Below are the code and all the weights of a small trained network. Each question names an input and a target symbol and asks about switching units off, where a switched-off unit gives its printed mean instead of its output.

import numpy as np


def w(rows, s, z=0):
    codes = np.array(rows[::2]) - 128.0
    scale = np.full(codes.shape[1], s)
    scale[-1] = z or s
    return codes * scale


def f(y):
    return np.maximum(y, 0)


def softmax(a):
    e = np.exp(a - a.max(-1, keepdims=True))
    return e / e.sum(-1, keepdims=True)


def log_softmax(a):
    a = a - a.max(-1, keepdims=True)
    return a - np.log(np.exp(a).sum(-1, keepdims=True))


def net(x, mask):
    ids = ['Φαβγεζηξω'.index(c) for c in x.split()]
    T = len(ids)
    res = E[ids] + P[:T]
    u = 0
    for l in range(3):
        r = res
        for j in range(2):
            rows = slice(2 * j, 2 * j + 2)
            q, k, v = (r @ M[l][rows].T for M in (Q, K, V))
            z = softmax(np.where(np.tri(T) > 0, q @ k.T / 2**0.5, -1e9)) @ v
            o = O[l][rows]
            res = res + np.where(mask[u + j], z, o[:, -1]) @ o[:, :-1]
        u += 2
        y = f(res @ A[l][:, :-1].T + A[l][:, -1])
        res = res + np.where(mask[u : u + 4], y, B[l][:, -1]) @ B[l][:, :-1]
        u += 4
    return log_softmax(res[-1] @ U[:, :-1].T + U[:, -1])


Q, K, V, O, A, B = {}, {}, {}, {}, {}, {}
E = w([
[195,167,65],'Φ',
[148,117,106],'α',
[124,134,74],'β',
[166,156,123],'γ',
[136,248,14],'ε',
[184,229,139],'ζ',
[153,97,96],'η',
[117,220,24],'ξ',
[214,23,2],'ω',
],0.0081)
P = w([
[137,197,60],'0',
[89,145,103],'1',
[216,51,205],'2',
[51,168,97],'3',
[124,56,120],'4',
[194,112,109],'5',
[19,190,86],'6',
[120,42,124],'7',
[209,121,99],'8',
[7,224,63],'9',
[120,67,179],'10',
],0.012)
Q[0] = w([
[1,77,152],'0.h0',
[43,93,164],'0.h0',
[105,65,145],'0.h1',
[118,149,86],'0.h1',
],0.0092)
K[0] = w([
[188,72,205],'0.h0',
[136,45,201],'0.h0',
[185,12,195],'0.h1',
[119,214,90],'0.h1',
],0.011)
V[0] = w([
[159,75,133],'0.h0',
[145,179,95],'0.h0',
[255,67,219],'0.h1',
[162,104,144],'0.h1',
],0.0074)
O[0] = w([
[196,192,1,77],'0.h0',
[90,147,170,221],'0.h0',
[109,176,79,3],'0.h1',
[134,168,103,97],'0.h1',
],0.0054,0.0056)
A[0] = w([
[200,169,190,71],'0.n0',
[194,126,9,112],'0.n1',
[76,190,137,167],'0.n2',
[2,201,226,252],'0.n3',
],0.0069,0.0031)
B[0] = w([
[58,183,123,160],'0.n0',
[178,114,254,181],'0.n1',
[105,149,40,195],'0.n2',
[11,79,68,252],'0.n3',
],0.0056,0.0038)
Q[1] = w([
[178,48,216],'1.h0',
[202,115,95],'1.h0',
[154,1,129],'1.h1',
[211,220,151],'1.h1',
],0.0072)
K[1] = w([
[171,254,136],'1.h0',
[142,165,55],'1.h0',
[157,197,155],'1.h1',
[135,138,55],'1.h1',
],0.0089)
V[1] = w([
[149,40,2],'1.h0',
[185,179,69],'1.h0',
[201,214,176],'1.h1',
[123,44,200],'1.h1',
],0.007)
O[1] = w([
[93,155,255,202],'1.h0',
[170,209,88,178],'1.h0',
[219,141,45,84],'1.h1',
[168,20,193,8],'1.h1',
],0.0072,0.0016)
A[1] = w([
[44,48,146,212],'1.n0',
[213,188,105,89],'1.n1',
[161,132,1,2],'1.n2',
[99,205,13,10],'1.n3',
],0.0083,0.0039)
B[1] = w([
[205,137,83,252],'1.n0',
[197,112,66,172],'1.n1',
[120,33,2,150],'1.n2',
[88,100,41,233],'1.n3',
],0.0076,0.0047)
Q[2] = w([
[114,138,120],'2.h0',
[9,124,62],'2.h0',
[116,88,166],'2.h1',
[95,190,144],'2.h1',
],0.013)
K[2] = w([
[148,89,100],'2.h0',
[181,244,89],'2.h0',
[199,90,131],'2.h1',
[90,199,112],'2.h1',
],0.011)
V[2] = w([
[58,255,195],'2.h0',
[251,93,163],'2.h0',
[53,111,166],'2.h1',
[15,168,148],'2.h1',
],0.009)
O[2] = w([
[220,201,81,1],'2.h0',
[38,253,199,48],'2.h0',
[176,102,81,75],'2.h1',
[206,143,136,127],'2.h1',
],0.011,0.0076)
A[2] = w([
[238,180,133,103],'2.n0',
[169,169,139,3],'2.n1',
[254,178,57,232],'2.n2',
[67,183,25,208],'2.n3',
],0.0063,0.0025)
B[2] = w([
[95,153,120,156],'2.n0',
[135,136,131,129],'2.n1',
[141,129,246,253],'2.n2',
[192,182,173,253],'2.n3',
],0.012,0.0045)
U = w([
[34,73,107,190],'Φ',
[180,160,94,166],'α',
[233,161,224,196],'β',
[145,125,2,177],'γ',
[232,17,169,21],'ε',
[156,35,11,104],'ζ',
[140,168,63,112],'η',
[241,65,235,3],'ξ',
[121,200,158,154],'ω',
],0.0074,0.0035)

Each question gives the input, a string of symbols that net reads in full, and the target symbol t.
The units are the heads (2 rows each of Q, K, V and O) and the neurons (one row each of A and B). Each row of codes is followed by its name. A weight is (code - 128) times the scale printed after its matrix; where a second scale follows, it is the last column's (O, A, B and U).
mask holds one flag per unit, layer by layer, with each layer's heads first. A switched-off unit (its flag False) gives its mean, the last column of its rows in O or B, instead of its output. The means were averaged over made-up inputs and are rounded, as every weight is.
A unit's drop is (log p(t) with every unit on - log p(t) with that unit switched off) / (log p(t) with every unit on - log p(t) with every unit switched off).
The circuit of an input: a set's keep is (log p(t) with only the set's units on - log p(t) with every unit switched off) / (log p(t) with every unit on - log p(t) with every unit switched off). Starting from the 12 units with the biggest drops (on a tie, the unit counted first), units are removed one at a time, each time the one whose removal leaves the highest keep (on an exact tie, the one counted first), for as long as the keep stays at least 0.8.
units of the circuit, in order: the units of the circuit, biggest drop first
most important unit: the unit with the biggest drop
k most important neurons: the k neurons with the biggest drops, biggest first
k most important neurons of layer l: the k neurons of layer l with the biggest drops, biggest first
heads that matter: for each layer, one digit per head in row order, 1 if its drop is at least 0.15 and else 0, layers parted by /
input ε ζ ζ ω, target ε: units of the circuit, in order : [2.h0 2.n2]
input ω η Φ ε α β Φ γ Φ η, target ω: 2 most important neurons : [0.n1 0.n3]
input ζ ε ε ξ Φ ε, target ξ: 2 most important neurons : [0.n3 2.n2]
input ζ Φ ω Φ ε Φ γ β ε γ, target ζ: most important unit : 1.h1
input ξ ζ Φ ζ, target ξ: 3 most important neurons : [2.n2 1.n0 0.n3]
input β Φ ε γ ε γ ζ ε ζ Φ, target β: units of the circuit, in order : [2.h0 2.h1 2.n2]
input ε ζ α ε, target ε: units of the circuit, in order : [2.h0 2.n2 1.n3 1.h1]
input ζ ζ Φ Φ Φ ε Φ ξ ζ ε, target ζ: heads that matter : 00 / 11 / 10
input ε Φ Φ β ε β Φ Φ Φ ξ, target ε: units of the circuit, in order : [2.h0 2.n2 2.h1 1.n3]
input ζ ζ γ ξ Φ Φ Φ ε γ γ, target ζ: 3 most important neurons : [1.n2 1.n3 0.n3]
input Φ Φ Φ ε ζ β α ω ε, target Φ: 4 most important neurons : [2.n3 2.n2 0.n3 1.n0]
input β Φ γ ζ, target β: heads that matter : 11 / 00 / 11
input ε Φ ω ε Φ ω Φ ε ε ζ, target ε: units of the circuit, in order : [2.h0 2.n2 1.h1 1.n3]
input ω Φ ξ Φ ζ η η γ ε γ, target ω: units of the circuit, in order : [2.h0 0.n3 2.n3]
input ω η γ Φ ε γ ζ, target ω: 2 most important neurons : [0.n3 0.n1]
input ζ ζ ζ γ Φ ζ Φ ω ξ, target Φ: most important neuron : [2.n3]
input ε ξ γ ξ, target ε: 2 most important neurons : [2.n2 0.n3]
input ω Φ Φ Φ ω γ ζ, target ω: 3 most important neurons : [0.n3 0.n1 1.n1]
input Φ ζ ω ζ Φ ε, target β: 2 most important neurons : [0.n3 1.n1]
input ε ζ ζ ζ Φ Φ β, target ε: 2 most important neurons of layer 1 : [1.n0 1.n3]
input γ Φ γ ε Φ Φ ε ω γ, target Φ: units of the circuit, in order : [2.h0 2.n3]
input ε Φ ε ζ ζ Φ γ β ξ ε, target ε: units of the circuit, in order : [2.h0 2.n2 2.h1 1.n3]
input ξ Φ ζ η Φ β Φ ε Φ γ, target ξ: heads that matter : 11 / 01 / 11
input ε Φ ε ε ζ ε β ζ Φ γ, target ε: 4 most important neurons : [2.n2 0.n3 1.n0 1.n3]
input β γ ε ξ Φ α ζ Φ Φ ξ, target β: units of the circuit, in order : [2.h0 2.n2]
input ε ζ ζ α η ζ Φ, target ε: most important unit : 0.h0
input ω Φ ε Φ ω ε, target Φ: heads that matter : 00 / 01 / 10
input ω ζ Φ Φ Φ ω, target Φ: units of the circuit, in order : [2.h1 2.h0]
input ζ ξ Φ Φ Φ ζ ε, target ζ: most important unit : 1.h0
input ω β ξ γ Φ ε Φ, target ω: 4 most important neurons : [0.n1 0.n3 2.n3 1.n1]
